Here is a tiny trained network, its code and every weight. The questions are about switching its units off for an input and a class, where a switched-off unit gives its printed mean instead of its output.

import numpy as np


def w(rows, s, z=0):
    codes = np.array(rows[::2]) - 128.0
    scale = np.full(codes.shape[1], s)
    scale[-1] = z or s
    return codes * scale


def norm(h):
    return h / np.sqrt((h * h).mean(-1, keepdims=True) + 1e-5)


def f(y):
    return y / 2 * (1 + np.tanh(0.7978845608 * (y + 0.044715 * y**3)))


def log_softmax(a):
    a = a - a.max(-1, keepdims=True)
    return a - np.log(np.exp(a).sum(-1, keepdims=True))


def net(x, mask):
    res = np.array(x, float).reshape(1, 5) / 4 @ E
    u = 0
    for l in range(3):
        y = f(norm(res) @ A[l][:, :-1].T + A[l][:, -1])
        res = res + np.where(mask[u : u + 12], y, B[l][:, -1]) @ B[l][:, :-1]
        u += 12
    return log_softmax(norm(res)[-1] @ U[:, :-1].T + U[:, -1])


A, B = {}, {}
E = w([
[191,139,4,70],'x0',
[90,255,117,122],'x1',
[235,180,209,90],'x2',
[130,131,131,129],'x3',
[128,131,127,123],'x4',
],0.009)
A[0] = w([
[144,120,131,151,3],'L0N1',
[73,81,31,140,180],'L0N2',
[61,113,125,25,97],'L0N3',
[90,220,88,206,104],'L0N4',
[15,87,70,158,42],'L0N5',
[125,105,129,102,69],'L0N6',
[145,36,223,191,73],'L0N7',
[207,168,170,2,44],'L0N8',
[46,247,149,170,108],'L0N9',
[141,155,176,61,108],'L0N10',
[167,163,187,71,47],'L0N11',
[36,72,39,14,137],'L0N12',
],0.0066,0.0053)
B[0] = w([
[117,67,157,157,87],'L0N1',
[163,192,137,157,253],'L0N2',
[108,148,117,165,118],'L0N3',
[125,173,151,95,169],'L0N4',
[164,149,112,255,166],'L0N5',
[87,108,124,142,101],'L0N6',
[114,131,103,45,179],'L0N7',
[133,144,125,212,158],'L0N8',
[118,173,122,44,208],'L0N9',
[119,159,91,179,137],'L0N10',
[125,148,105,190,126],'L0N11',
[190,168,136,192,226],'L0N12',
],0.0077,0.004)
A[1] = w([
[71,2,195,126,63],'L1N1',
[181,209,82,153,99],'L1N2',
[220,133,207,106,52],'L1N3',
[15,173,87,131,173],'L1N4',
[10,88,107,188,154],'L1N5',
[92,121,144,123,1],'L1N6',
[129,128,128,129,127],'L1N7',
[203,117,105,103,179],'L1N8',
[194,109,155,168,96],'L1N9',
[111,120,140,171,15],'L1N10',
[133,180,100,187,25],'L1N11',
[53,165,194,65,66],'L1N12',
],0.0085,0.0045)
B[1] = w([
[155,212,98,53,192],'L1N1',
[202,82,110,147,253],'L1N2',
[180,182,138,255,172],'L1N3',
[182,173,145,121,226],'L1N4',
[207,153,161,204,184],'L1N5',
[98,95,122,120,92],'L1N6',
[128,128,128,128,128],'L1N7',
[199,145,157,124,228],'L1N8',
[155,176,138,117,153],'L1N9',
[107,97,144,116,94],'L1N10',
[109,77,169,106,141],'L1N11',
[143,113,67,57,186],'L1N12',
],0.0069,0.0038)
A[2] = w([
[192,144,159,170,241],'L2N1',
[115,118,142,11,143],'L2N2',
[65,93,66,160,195],'L2N3',
[190,131,140,164,178],'L2N4',
[140,30,137,120,127],'L2N5',
[160,174,41,115,163],'L2N6',
[156,34,150,146,199],'L2N7',
[62,115,69,177,129],'L2N8',
[67,119,78,165,70],'L2N9',
[44,138,206,126,175],'L2N10',
[67,192,120,92,2],'L2N11',
[64,92,230,154,146],'L2N12',
],0.013,0.0046)
B[2] = w([
[60,111,113,154,255],'L2N1',
[73,121,90,189,168],'L2N2',
[160,158,175,110,136],'L2N3',
[83,120,133,144,215],'L2N4',
[108,213,137,96,147],'L2N5',
[113,51,178,115,224],'L2N6',
[83,221,111,69,173],'L2N7',
[193,191,201,128,135],'L2N8',
[204,163,156,111,124],'L2N9',
[188,6,100,98,165],'L2N10',
[98,127,151,102,146],'L2N11',
[201,80,51,136,155],'L2N12',
],0.013,0.0096)
U = w([
[202,17,55,67,140],'0',
[201,185,210,229,65],'1',
[83,100,114,115,216],'2',
[89,100,118,113,200],'3',
[107,200,133,2,1],'4',
],0.013,0.005)

Each question gives the input, the list of numbers given to net, and the class t.
The units are the neurons (one row each of A and B). Each row of codes is followed by its name. A weight is (code - 128) times the scale printed after its matrix; where a second scale follows, it is the last column's (A, B and U).
mask holds one flag per neuron, layer by layer. A switched-off neuron (its flag False) gives its mean, the last column of its row in B, instead of its output. The means were averaged over made-up inputs and are rounded, as every weight is.
A unit's drop is (log p(t) with every unit on - log p(t) with that unit switched off) / (log p(t) with every unit on - log p(t) with every unit switched off).
unit that matters most: the unit with the biggest drop
k most important neurons: the k neurons with the biggest drops, biggest first
top k neurons in layer l: the k neurons of layer l with the biggest drops, biggest first
input [-7,-1,-8,0,4], class 1: 4 most important neurons : [L0N5, L1N5, L2N8, L2N6]
input [0,-5,5,2,-6], class 3: unit that matters most : L2N1
input [3,-5,5,-3,1], class 1: 4 most important neurons : [L1N3, L1N8, L2N10, L0N8]
input [-7,-1,-8,-8,6], class 1: 3 most important neurons : [L0N5, L1N5, L2N8]
input [-6,-8,7,6,7], class 4: 2 most important neurons : [L2N7, L0N7]
input [6,-8,7,-7,-1], class 4: 4 most important neurons : [L2N7, L2N10, L2N5, L0N2]
input [-7,7,-6,4,-1], class 0: top 2 neurons in layer 2 : [L2N10, L2N12]
input [2,4,6,7,-3], class 2: 2 most important neurons : [L2N1, L2N4]
input [7,5,7,-3,-4], class 0: top 2 neurons in layer 1 : [L1N2, L1N5]
input [-7,7,6,6,-5], class 0: top 3 neurons in layer 1 : [L1N1, L1N5, L1N8]
input [4,5,4,-8,2], class 2: 2 most important neurons : [L2N10, L2N12]
input [-7,4,-7,4,-5], class 0: 2 most important neurons : [L2N10, L2N12]
input [-6,8,2,-2,-7], class 4: 2 most important neurons : [L0N9, L2N1]
input [6,1,-8,6,-2], class 1: unit that matters most : L2N8
input [5,-5,4,7,-2], class 2: 3 most important neurons : [L2N1, L2N4, L2N10]
input [-4,-6,-5,2,-5], class 4: 2 most important neurons : [L2N7, L1N3]
input [8,7,-7,-4,2], class 0: 2 most important neurons : [L1N2, L2N7]
input [4,-5,-1,-7,7], class 2: top 2 neurons in layer 0 : [L0N12, L0N2]
input [6,-8,0,-6,4], class 4: top 3 neurons in layer 2 : [L2N7, L2N5, L2N10]
input [-4,-6,3,-5,-3], class 4: top neuron in layer 1 : [L1N4]
input [-6,-1,1,0,4], class 0: top 2 neurons in layer 2 : [L2N10, L2N1]
input [2,-6,1,5,8], class 3: top 2 neurons in layer 2 : [L2N1, L2N4]
input [-2,-8,2,6,-7], class 4: top 2 neurons in layer 2 : [L2N7, L2N5]
